In the rows, 128 means zero.
Each row has a class, written after it.
142 144 107 111 72 86 109 147 110 98 124 148 151 159 116 139 125 101 119 116 130 153 117 139 104 119 95 132 154 176 107 105 133 116 131 122 156 81 115 132 142 113 123 141 84 100 156 109 118 181 134 160 137 -> (217)
145 134 79 123 136 99 95 180 112 123 182 131 156 54 154 125 87 136 136 117 90 142 158 109 109 144 131 126 138 159 101 135 121 116 136 140 107 110 140 111 146 83 139 108 144 131 120 147 116 175 122 142 123 -> (122)
138 137 99 141 178 66 92 175 151 68 112 108 172 157 137 114 139 132 135 131 108 178 83 111 78 128 141 118 136 147 133 136 141 132 125 101 165 119 161 90 115 125 112 193 111 144 147 148 123 163 148 131 136 -> (30)
148 123 144 119 108 115 141 118 135 145 154 123 145 141 108 102 154 120 191 135 170 114 144 108 103 144 109 170 105 163 140 135 146 147 88 106 123 148 77 150 127 126 196 147 116 119 149 137 94 103 149 136 92 -> (56)
174 97 109 122 91 101 109 85 147 140 168 130 112 151 116 109 126 72 134 165 149 129 120 119 140 166 131 186 142 114 95 96 155 142 139 112 85 131 158 91 62 164 181 97 120 123 162 91 155 123 104 148 122 -> (11)
160 80 170 139 105 135 133 69 126 164 181 122 111 127 141 104 110 131 94 87 86 89 140 130 124 141 102 122 105 125 83 139 123 141 138 129 146 73 99 66 125 123 138 69 169 164 157 127 143 125 83 139 142 -> (189)
180 143 132 138 114 50 144 126 127 130 126 153 126 140 121 145 155 141 135 106 136 116 118 114 132 163 116 117 131 122 137 96 114 121 83 92 128 115 156 127 117 130 171 75 86 139 137 103 130 106 151 128 172 -> (122)
125 139 128 140 163 105 148 118 137 143 85 72 104 160 162 143 109 125 132 139 170 117 90 136 113 138 136 155 142 98 127 170 135 151 92 120 117 154 111 75 139 150 102 164 74 125 138 139 91 150 110 109 113 -> (155)
128 105 161 136 151 132 136 94 116 149 70 138 106 126 118 111 185 121 166 90 134 118 142 137 120 125 210 122 109 172 147 105 138 180 92 101 162 132 98 89 138 126 124 145 121 153 131 123 110 120 105 125 167 -> (217)
116 105 121 145 106 14 191 156 100 93 135 132 145 131 65 160 131 96 127 140 163 120 154 104 104 166 122 109 130 143 138 90 79 111 98 125 139 168 162 157 143 133 106 143 134 131 147 143 90 91 171 117 156 -> (22)
158 114 160 157 124 123 124 100 85 89 68 134 115 118 72 133 106 117 161 146 124 119 188 118 88 157 182 129 145 75 106 146 147 126 131 97 122 168 114 143 97 113 146 168 105 126 135 121 118 115 145 123 143 -> (139)
110 178 124 137 130 123 135 105 141 169 144 140 99 97 118 105 119 121 109 171 144 147 152 115 132 135 145 144 123 92 121 91 139 112 167 142 102 147 109 130 139 174 149 121 113 124 144 146 123 126 111 166 119 -> (22)
144 107 126 181 83 121 183 126 140 152 113 166 134 159 151 117 150 154 112 94 116 139 149 154 123 137 159 113 113 179 122 141 102 156 174 108 143 138 150 101 125 152 150 126 148 134 153 111 133 159 104 133 130 -> (217)
155 129 169 81 167 75 126 99 139 72 81 152 146 145 89 168 115 180 116 160 110 134 144 97 161 161 123 167 129 104 152 103 165 64 111 81 113 179 170 113 79 129 141 122 109 132 131 136 112 128 163 136 123 -> (30)
132 167 131 116 120 128 128 126 109 123 135 149 138 131 122 147 172 136 124 76 158 143 131 135 124 110 145 106 113 138 147 123 143 119 99 159 123 132 125 109 134 152 92 154 102 145 146 112 96 159 115 118 102 -> (155)
154 117 100 137 133 133 147 144 131 164 161 88 112 140 125 106 141 127 117 84 148 134 142 122 131 158 122 150 146 170 146 147 150 110 172 107 109 93 136 147 134 109 193 107 118 121 145 141 109 97 120 135 113 -> (56)
125 168 127 127 161 148 171 195 128 222 101 124 155 119 79 178 125 157 120 103 102 177 170 131 98 114 164 74 114 156 154 176 115 111 151 32 129 134 57 95 144 155 120 163 79 108 113 120 131 133 165 173 90 -> (30)
102 147 142 128 110 112 113 124 94 120 40 159 186 141 76 166 159 151 121 114 149 126 173 123 159 151 137 82 167 138 128 152 100 83 155 69 127 143 121 111 117 119 76 142 112 146 129 130 145 134 115 120 129 -> (30)
128 85 149 125 165 141 128 134 126 109 94 92 88 132 164 85 77 100 137 119 131 109 159 139 116 139 136 158 154 123 145 141 143 132 119 165 114 126 121 101 98 109 145 143 137 134 112 144 143 129 138 111 163 -> (209)
182 101 104 112 112 124 117 114 122 156 169 142 117 129 159 140 110 119 108 85 152 91 133 117 131 147 102 143 181 106 123 143 121 175 128 103 153 132 90 139 123 140 116 145 126 164 159 137 142 89 118 116 145 -> (189)
172 104 52 127 101 159 142 96 125 117 140 76 173 131 139 148 140 122 135 137 118 122 121 120 130 136 97 134 105 159 111 127 142 146 94 139 133 112 85 159 120 108 94 138 192 139 123 101 118 169 76 122 149 -> (139)
139 160 124 149 57 158 162 162 165 132 123 115 183 142 132 149 147 149 99 105 100 160 123 99 99 154 129 119 103 87 108 119 136 101 105 141 113 123 110 142 142 129 151 111 136 144 116 115 164 138 105 125 114 -> (27)
138 125 134 150 142 164 121 149 133 104 107 101 128 142 99 142 147 124 140 141 123 109 128 142 110 131 113 148 115 132 107 141 136 106 146 96 152 110 101 108 143 138 129 117 131 131 145 137 105 129 135 135 115 -> (63)
130 105 98 124 172 107 103 169 129 111 101 107 135 92 131 175 134 144 103 139 128 127 132 142 150 114 172 90 135 157 135 146 141 148 101 61 108 118 144 124 129 157 157 127 149 131 129 107 138 144 162 130 122 -> (217)
135 131 119 127 188 118 99 150 153 106 137 96 122 126 141 141 135 112 120 186 175 111 130 166 136 123 136 93 136 160 119 134 147 109 132 91 90 131 130 87 147 157 152 124 150 136 172 133 151 141 154 124 153 -> (27)
158 150 96 123 153 101 104 134 151 107 104 114 132 149 133 86 129 156 129 125 113 90 75 85 126 184 123 192 130 124 155 137 131 129 157 107 167 146 147 121 101 155 123 134 135 138 114 140 146 156 111 145 97 -> (9)
165 154 109 126 177 135 158 97 143 158 102 109 120 117 87 114 157 105 150 121 145 123 158 101 114 182 169 86 121 138 137 143 87 97 138 124 71 124 99 134 124 126 104 86 116 119 117 148 115 123 117 127 169 -> (122)
124 110 179 158 106 124 165 162 141 124 194 127 157 145 124 177 109 100 141 106 165 126 102 131 123 125 119 154 145 159 92 142 112 132 143 106 92 115 105 148 104 137 133 114 149 105 187 123 107 114 90 104 151 -> (30)
94 149 146 115 133 161 94 103 108 127 34 113 118 161 116 126 132 171 153 183 152 116 143 133 106 136 88 138 120 129 114 93 122 120 176 79 156 127 140 84 108 184 92 138 166 113 128 162 110 153 121 150 120 -> (63)
115 142 155 136 112 178 153 173 159 122 138 131 124 156 148 127 132 132 149 98 154 158 102 137 94 111 166 155 153 123 45 144 131 158 120 52 148 145 140 143 174 129 115 143 139 87 98 129 153 145 142 114 108 -> (11)
139 168 102 135 182 111 120 188 138 136 98 147 120 129 175 122 122 125 123 101 159 156 138 126 127 121 114 86 102 145 160 156 124 108 97 102 118 148 145 143 77 101 191 120 142 121 124 104 126 151 162 159 115 -> (22)
122 124 126 143 125 144 92 98 114 158 77 102 124 159 143 120 140 123 135 100 123 128 147 122 140 124 137 153 110 127 88 127 148 171 99 86 156 130 112 107 171 128 151 133 117 148 99 129 173 130 173 127 103 -> (217)
120 127 109 132 88 127 138 175 144 157 132 130 132 130 138 163 136 130 112 104 113 122 100 118 149 129 99 102 121 121 150 180 117 132 114 121 117 131 155 85 143 90 108 191 120 132 100 128 146 153 125 108 102 -> (9)
145 123 101 52 169 135 94 151 112 90 115 134 121 151 137 172 113 120 131 113 121 95 117 149 109 132 86 166 160 127 142 91 108 98 132 114 143 145 140 58 132 141 92 147 137 88 136 99 91 117 143 124 107 -> (155)
144 119 126 140 155 139 106 156 128 105 136 173 144 127 164 126 126 131 109 141 141 131 115 120 128 156 118 127 143 76 100 104 118 147 127 142 144 130 177 87 102 135 140 139 120 179 137 111 104 167 91 140 143 -> (27)
138 134 146 85 155 151 99 174 75 98 116 149 109 136 157 146 120 155 149 73 133 88 134 124 122 148 137 113 151 153 93 131 145 158 116 87 115 144 147 141 99 140 116 177 151 127 140 106 125 92 133 110 124 -> (189)
142 153 163 97 179 115 108 93 143 118 116 175 115 109 130 160 143 158 134 142 119 131 161 122 154 144 100 119 127 98 151 137 134 99 173 79 120 170 112 99 145 103 149 173 161 165 118 137 130 82 107 101 151 -> (30)
130 93 125 110 94 135 132 128 136 146 117 163 183 132 131 88 81 162 135 162 91 122 114 147 153 126 100 149 108 83 142 133 119 131 161 146 122 123 122 147 112 152 170 154 103 121 144 81 164 115 86 123 98 -> (139)
118 134 150 160 106 125 132 107 139 97 130 124 144 116 116 153 140 132 125 121 126 127 123 145 102 106 134 142 95 123 119 125 136 105 107 159 114 155 129 128 130 148 143 102 156 129 160 136 96 137 144 132 142 -> (27)
98 83 137 142 113 108 155 126 132 104 51 126 161 135 114 154 112 141 110 136 147 141 141 144 150 130 96 135 100 84 148 177 97 98 146 135 133 154 165 166 184 69 178 128 136 130 161 119 103 108 94 136 162 -> (9)
137 122 114 84 152 127 112 160 131 72 113 94 104 124 75 99 145 147 108 163 124 113 103 107 159 129 176 129 109 158 85 135 135 96 180 130 137 60 119 139 111 105 141 77 115 151 134 131 197 120 156 130 128 -> (56)
116 140 89 134 118 78 148 130 128 126 109 137 109 111 154 141 129 166 105 135 156 127 119 132 129 131 144 80 111 143 154 139 108 143 128 113 154 137 130 132 120 124 51 88 163 184 109 103 126 113 133 76 114 -> (139)
114 123 126 110 163 177 124 126 134 113 123 114 202 134 107 150 155 179 131 160 116 113 128 130 174 125 128 109 137 106 123 128 128 63 134 95 133 80 110 93 105 97 112 116 128 146 153 108 150 116 120 115 140 -> (56)
124 141 161 103 114 161 119 101 147 68 114 146 110 153 136 115 163 144 154 158 119 164 155 121 117 102 173 122 137 118 157 152 158 148 125 101 89 116 137 118 104 119 155 87 132 124 109 116 123 155 126 104 118 -> (217)
107 134 131 109 170 162 130 164 130 109 149 130 156 127 139 190 99 151 138 165 147 129 152 133 127 102 124 140 161 122 163 170 120 138 157 73 105 151 91 112 138 156 94 161 140 106 134 133 87 143 127 116 93 -> (30)
141 135 112 138 174 107 134 136 128 78 149 98 112 109 125 96 105 112 118 179 123 150 141 122 112 145 135 107 126 102 95 136 113 88 172 140 105 143 123 175 178 146 102 172 151 130 90 104 164 114 67 110 122 -> (139)
134 155 155 79 142 179 165 182 127 121 70 136 91 167 129 139 161 119 177 159 171 99 109 168 118 156 98 145 116 175 115 166 133 107 123 93 135 192 133 137 129 150 128 147 151 136 139 152 110 102 164 131 139 -> (63)
136 145 102 75 131 129 166 129 107 153 79 129 109 144 114 113 105 148 137 159 141 144 135 114 118 161 112 113 113 151 160 131 104 125 170 159 103 102 160 159 72 127 121 100 119 140 147 160 109 136 157 143 182 -> (122)
147 125 147 81 122 151 109 136 116 127 141 123 118 101 96 137 163 146 138 111 98 103 134 122 138 127 170 126 126 144 157 126 147 127 144 77 131 95 107 117 211 157 101 65 142 114 113 148 153 86 106 137 98 -> (30)
110 161 160 84 90 129 147 114 99 150 87 100 144 131 59 131 133 130 91 112 122 150 109 133 136 142 103 149 130 146 145 164 150 106 153 84 148 108 128 151 92 141 102 140 124 172 117 127 133 131 161 104 113 -> (155)
156 153 172 172 90 98 119 111 100 105 104 170 126 132 166 65 82 142 73 109 138 100 186 106 97 132 157 106 121 173 115 98 132 220 156 96 185 162 121 174 138 125 115 156 169 133 147 91 173 119 143 156 85 -> (189)
81 90 142 84 101 151 109 194 112 127 102 124 133 96 135 167 131 136 123 117 147 148 159 132 143 96 167 115 147 125 132 137 137 137 122 68 147 125 134 110 147 86 167 166 165 116 138 128 126 144 131 153 171 -> (209)
189 123 179 166 177 145 144 105 151 134 167 125 150 126 127 104 82 77 90 89 125 124 111 143 94 142 91 166 96 85 165 157 113 146 173 81 166 111 121 135 151 123 158 145 166 118 124 133 88 146 150 109 122 -> (155)
157 139 168 119 133 151 138 200 104 66 102 150 155 98 147 144 133 136 110 115 118 170 110 153 116 128 140 164 90 104 167 97 147 77 126 107 183 138 188 146 165 145 148 112 153 118 133 109 123 122 121 154 121 -> (22)
163 171 146 165 149 105 142 142 112 108 185 135 103 132 158 106 117 117 131 154 157 143 156 111 110 96 130 91 155 82 142 82 135 161 107 54 171 116 118 187 199 136 120 147 132 107 92 118 175 119 125 150 155 -> (22)
117 151 117 131 137 116 130 72 126 114 175 78 154 141 129 74 117 74 154 164 100 129 85 141 116 92 157 190 125 141 118 111 142 170 151 130 153 177 129 122 167 144 122 143 156 83 139 166 148 148 153 160 199 -> (22)
152 157 118 180 144 80 128 161 112 112 144 153 138 129 103 143 139 147 100 153 94 113 137 101 147 122 175 110 105 120 128 87 116 105 148 107 154 113 128 111 141 135 96 99 100 133 149 110 157 119 129 180 131 -> (30)
110 140 116 159 58 144 142 118 92 130 73 127 181 120 100 113 97 141 118 132 85 115 119 159 99 134 118 115 139 159 118 134 108 174 184 161 117 125 169 148 137 145 86 112 119 101 147 136 136 106 159 122 138 -> (27)
130 86 119 91 135 143 58 112 126 128 66 119 144 156 126 139 112 131 115 32 143 119 140 121 122 116 126 90 125 162 106 103 135 173 139 127 139 100 134 103 127 81 161 154 130 113 157 108 162 118 161 113 124 -> (27)
131 108 133 198 118 123 113 166 110 96 128 141 152 108 147 108 142 133 112 116 154 173 178 128 130 143 112 153 113 133 94 100 119 95 160 126 173 105 152 123 128 132 128 141 155 183 137 104 139 144 99 122 121 -> (209)
130 116 143 112 147 89 97 135 125 54 131 165 118 166 106 95 139 116 153 127 168 137 143 128 114 100 145 101 118 125 162 114 108 170 178 102 122 136 181 126 115 164 141 146 137 112 86 147 120 180 151 93 143 -> (63)
150 128 143 88 122 119 129 168 103 93 109 114 137 120 120 150 140 116 124 115 100 101 81 141 146 124 139 110 88 131 138 158 91 99 119 146 142 91 117 84 178 126 93 115 100 127 95 104 183 145 124 116 135 -> (122)
125 117 87 131 118 141 130 135 117 164 165 114 64 127 135 148 152 112 110 127 160 122 165 108 131 141 123 121 154 138 96 122 99 162 187 91 143 125 117 86 160 147 107 154 159 131 121 126 123 120 111 150 138 -> (209)
137 90 90 93 74 141 120 128 125 93 143 110 120 102 127 161 153 141 130 181 112 144 160 176 115 94 130 104 184 179 133 137 146 167 154 81 103 116 121 81 112 162 134 127 181 133 121 74 147 144 86 90 138 -> (139)
178 167 120 168 107 153 117 179 108 144 133 142 113 99 143 109 172 96 104 129 151 114 130 114 126 173 160 182 148 113 106 105 138 161 107 119 124 150 128 138 114 215 121 107 108 178 108 137 147 111 120 137 113 -> (189)
140 124 101 132 94 99 105 106 90 102 101 110 150 119 120 141 149 169 125 144 72 118 150 135 118 142 114 153 150 101 129 126 172 107 90 89 135 124 159 108 133 125 138 96 127 148 153 155 80 122 142 154 168 -> (189)
138 103 108 182 155 145 139 135 123 153 177 105 164 108 107 127 141 108 130 97 134 132 190 104 125 152 127 145 199 81 99 141 141 128 68 79 158 107 93 141 143 101 156 83 107 196 130 140 115 109 142 122 128 -> (22)
128 72 121 141 130 102 114 169 139 124 126 96 153 123 133 168 161 172 116 92 164 163 111 132 129 89 98 125 112 155 122 109 132 100 102 126 159 109 175 128 132 147 196 206 148 127 175 157 141 122 157 136 130 -> (56)
157 142 131 152 112 75 150 138 138 131 99 109 132 144 112 161 131 143 99 137 114 139 132 116 114 132 120 119 143 143 139 145 132 125 126 88 151 110 82 100 103 132 141 117 104 156 135 122 158 139 127 146 144 -> (30)
127 151 131 82 147 126 128 137 116 105 155 108 110 145 136 118 110 99 133 119 113 100 126 143 113 114 132 148 155 158 146 141 147 113 132 144 123 137 102 86 123 94 113 159 146 118 133 144 122 163 136 121 153 -> (155)
146 108 94 133 174 148 119 107 169 140 154 110 134 132 110 101 129 101 140 128 132 108 118 122 137 130 122 154 117 120 99 140 119 131 141 139 123 94 73 132 161 108 142 132 110 117 138 122 141 114 116 128 114 -> (11)
138 138 119 136 159 126 99 54 125 122 113 102 123 142 149 86 149 160 141 198 140 127 131 114 130 122 96 114 125 105 145 151 135 143 136 100 168 99 120 78 128 102 109 124 122 162 121 137 133 134 121 141 118 -> (56)
123 80 95 87 186 134 118 152 149 164 149 96 95 142 129 106 98 106 113 162 159 142 139 147 127 109 121 120 157 119 108 107 126 117 120 115 122 125 144 134 159 168 148 134 115 118 142 123 155 101 157 153 120 -> (139)
101 103 98 108 164 164 101 127 134 115 99 114 164 137 127 123 103 166 108 98 100 152 138 141 91 102 128 119 125 100 159 131 137 122 147 96 140 108 143 151 110 160 161 112 167 125 141 99 81 145 133 155 117 -> (27)
121 111 107 133 132 106 91 136 129 141 94 125 135 114 159 129 126 96 120 93 131 131 114 151 141 102 139 170 182 144 135 161 102 149 125 106 153 161 107 104 155 128 147 144 96 113 101 121 148 141 105 138 130 -> (217)
101 121 176 87 161 139 168 88 136 175 155 121 132 139 100 73 88 115 129 149 124 121 144 146 147 134 138 157 95 119 190 182 121 99 196 117 101 153 89 140 100 146 186 97 154 133 116 113 125 123 110 126 126 -> (139)
122 155 106 108 100 126 107 159 107 126 145 104 98 134 154 103 123 118 170 164 133 110 98 140 129 117 146 132 89 162 98 180 157 90 81 125 93 117 103 92 62 142 66 89 154 162 145 113 155 171 118 121 71 -> (155)
148 107 132 131 123 118 150 125 121 116 125 94 153 101 99 158 163 108 141 124 169 154 137 151 127 127 131 159 154 206 137 169 112 96 162 136 110 163 115 97 129 118 135 157 102 104 150 130 108 112 92 119 129 -> (56)
144 135 114 131 149 113 142 133 133 121 116 129 113 128 138 126 112 132 127 132 154 135 128 140 140 125 135 118 124 134 154 135 141 136 137 81 113 116 137 136 118 129 132 108 123 107 128 126 107 150 135 115 132 -> (22)
97 128 126 127 161 149 106 169 124 165 118 62 167 109 111 150 127 98 153 135 146 148 107 107 112 135 111 128 122 118 115 205 114 147 93 118 100 144 132 125 160 118 165 134 106 115 132 129 132 111 130 160 102 -> (9)
160 73 171 114 159 200 122 168 122 132 117 126 106 113 104 161 147 109 152 127 157 104 112 126 151 138 139 146 89 137 142 154 115 139 147 78 128 149 169 108 99 152 120 151 163 116 137 138 110 98 123 124 93 -> (63)
128 89 147 127 94 89 132 145 116 122 133 145 127 130 161 115 111 166 152 127 100 61 124 156 119 117 151 120 139 133 116 108 146 181 61 113 123 135 119 85 156 174 104 161 109 130 157 126 149 92 137 97 117 -> (189)
147 168 117 106 145 163 87 154 134 85 82 141 118 76 133 163 133 162 141 118 142 187 120 120 95 136 88 145 121 138 135 128 159 188 158 81 114 106 182 161 158 88 140 120 140 108 88 127 58 132 137 90 112 -> (9)
127 151 107 145 70 119 109 119 104 100 80 120 107 135 127 117 125 137 111 157 151 118 154 122 137 158 148 120 113 116 136 172 163 130 176 129 103 107 150 132 174 113 117 128 114 125 134 139 144 143 124 125 58 -> (11)
119 134 104 117 141 144 123 145 123 114 117 86 137 141 136 159 131 133 109 101 122 148 108 150 112 116 125 122 152 116 132 161 133 75 120 116 111 136 143 123 128 158 117 100 129 118 124 109 119 139 110 146 129 -> (27)
122 149 123 143 116 113 133 159 103 155 129 145 140 138 125 153 122 119 115 97 127 142 128 141 138 126 126 133 147 156 136 137 132 121 156 92 125 131 141 126 121 125 118 127 115 125 141 128 111 128 128 145 145 -> (30)
136 107 106 119 134 167 110 156 100 120 73 139 116 127 125 108 135 128 163 120 124 127 130 162 124 122 85 150 144 139 112 153 84 98 154 113 140 90 143 113 113 94 88 106 137 126 118 139 106 126 94 106 139 -> (155)
115 147 177 136 144 126 141 151 107 125 67 125 105 111 88 153 135 126 133 98 148 118 134 120 118 167 140 98 122 137 133 179 104 89 145 83 110 133 125 122 81 112 104 81 130 133 94 118 81 121 88 117 112 -> (63)
141 109 130 142 144 103 114 135 141 110 131 106 139 127 131 102 137 110 115 100 147 161 123 127 131 140 116 167 128 169 122 134 128 96 152 121 158 126 150 102 109 116 132 139 134 134 138 130 127 153 132 135 140 -> (209)
187 115 141 155 222 95 132 142 124 93 115 115 133 125 146 103 96 148 141 144 134 118 132 126 131 121 123 144 129 151 111 128 104 167 122 141 132 144 146 113 135 115 146 151 80 104 128 114 154 128 118 125 122 -> (155)
127 154 139 150 152 32 140 136 126 143 162 163 100 95 160 112 112 148 134 108 106 163 149 141 103 119 172 112 124 164 149 137 134 145 148 136 122 172 128 103 157 137 170 143 86 143 139 103 128 97 115 133 115 -> (217)
131 165 112 122 115 136 122 140 98 112 115 139 125 115 161 181 141 161 146 127 136 153 116 151 116 119 142 81 82 149 125 124 142 156 150 96 88 143 186 110 133 129 119 112 178 110 127 116 92 149 120 117 168 -> (27)
130 131 74 130 134 123 130 169 151 144 75 130 106 106 116 131 170 153 174 138 134 115 81 123 132 138 131 160 134 117 132 150 123 140 92 109 99 159 142 195 76 176 173 172 135 126 114 144 138 72 144 121 136 -> (11)
135 109 112 155 173 121 131 151 112 109 157 105 142 101 123 136 123 158 148 178 73 148 117 88 146 147 111 159 125 93 98 141 119 116 113 148 89 149 205 112 73 104 145 114 114 157 104 134 115 112 104 136 145 -> (27)
111 125 131 146 110 153 157 158 151 133 107 105 128 128 132 116 131 162 119 94 112 138 131 127 73 139 170 114 141 121 117 165 96 119 162 150 136 114 110 86 103 195 116 107 144 121 132 150 152 158 133 137 122 -> (209)
101 136 99 148 105 76 92 108 144 82 125 142 99 103 117 118 154 101 130 148 127 103 101 134 116 133 94 133 166 128 115 146 121 146 127 105 142 140 164 135 156 76 106 125 166 156 132 139 84 109 136 108 163 -> (9)
142 169 142 129 153 114 110 116 125 146 63 128 160 123 135 141 127 175 132 157 130 117 131 116 143 164 106 146 150 180 146 177 125 148 153 30 140 165 140 85 92 120 120 87 146 124 116 156 124 147 147 148 107 -> (30)
134 79 121 89 159 137 82 79 139 54 124 91 169 145 86 121 142 104 132 113 82 114 97 109 135 97 111 119 138 89 142 158 124 170 91 121 135 95 157 117 174 80 127 129 119 93 81 106 124 165 121 131 145 -> (9)
186 164 81 131 120 168 89 131 133 141 122 159 112 117 153 111 144 137 163 160 153 137 137 120 134 126 107 160 156 114 123 98 138 154 134 96 139 107 107 142 83 143 113 117 126 142 96 124 195 121 126 121 125 -> (11)
131 139 112 191 141 98 133 93 116 159 131 137 133 150 129 130 140 154 124 80 134 128 141 139 135 172 83 103 116 105 98 141 140 100 125 76 109 103 197 137 113 134 161 88 152 152 129 117 99 112 153 119 124 -> (11)
126 163 98 96 123 184 99 112 142 134 131 85 110 105 140 141 154 93 93 95 135 176 111 134 146 150 102 157 101 148 95 157 153 87 182 138 101 118 139 119 151 113 112 94 166 137 116 115 121 113 131 115 118 -> (209)
125 125 111 143 145 161 110 144 156 139 83 106 84 121 139 106 126 144 134 178 113 152 108 139 102 88 124 126 150 85 103 133 111 140 135 92 142 146 153 130 113 195 104 133 132 123 92 149 173 108 132 148 123 -> (63)
103 114 149 130 97 166 108 134 139 140 160 136 128 105 129 125 157 114 140 100 141 150 194 120 123 104 116 141 190 128 124 117 143 105 112 120 140 128 104 111 118 91 173 149 169 160 146 166 158 115 125 114 141 -> (22)
124 143 103 126 135 119 110 182 133 118 86 154 162 150 122 167 133 118 121 124 129 163 126 142 124 108 142 109 110 83 142 132 122 99 141 80 137 111 96 114 161 116 125 151 87 127 135 103 116 141 123 137 141 -> (30)
148 113 111 139 108 113 163 139 113 132 137 109 116 140 150 140 129 147 154 142 123 125 135 126 136 109 133 136 115 152 155 124 121 123 90 151 116 114 130 119 123 117 103 101 98 129 147 112 139 115 122 128 140 -> (122)
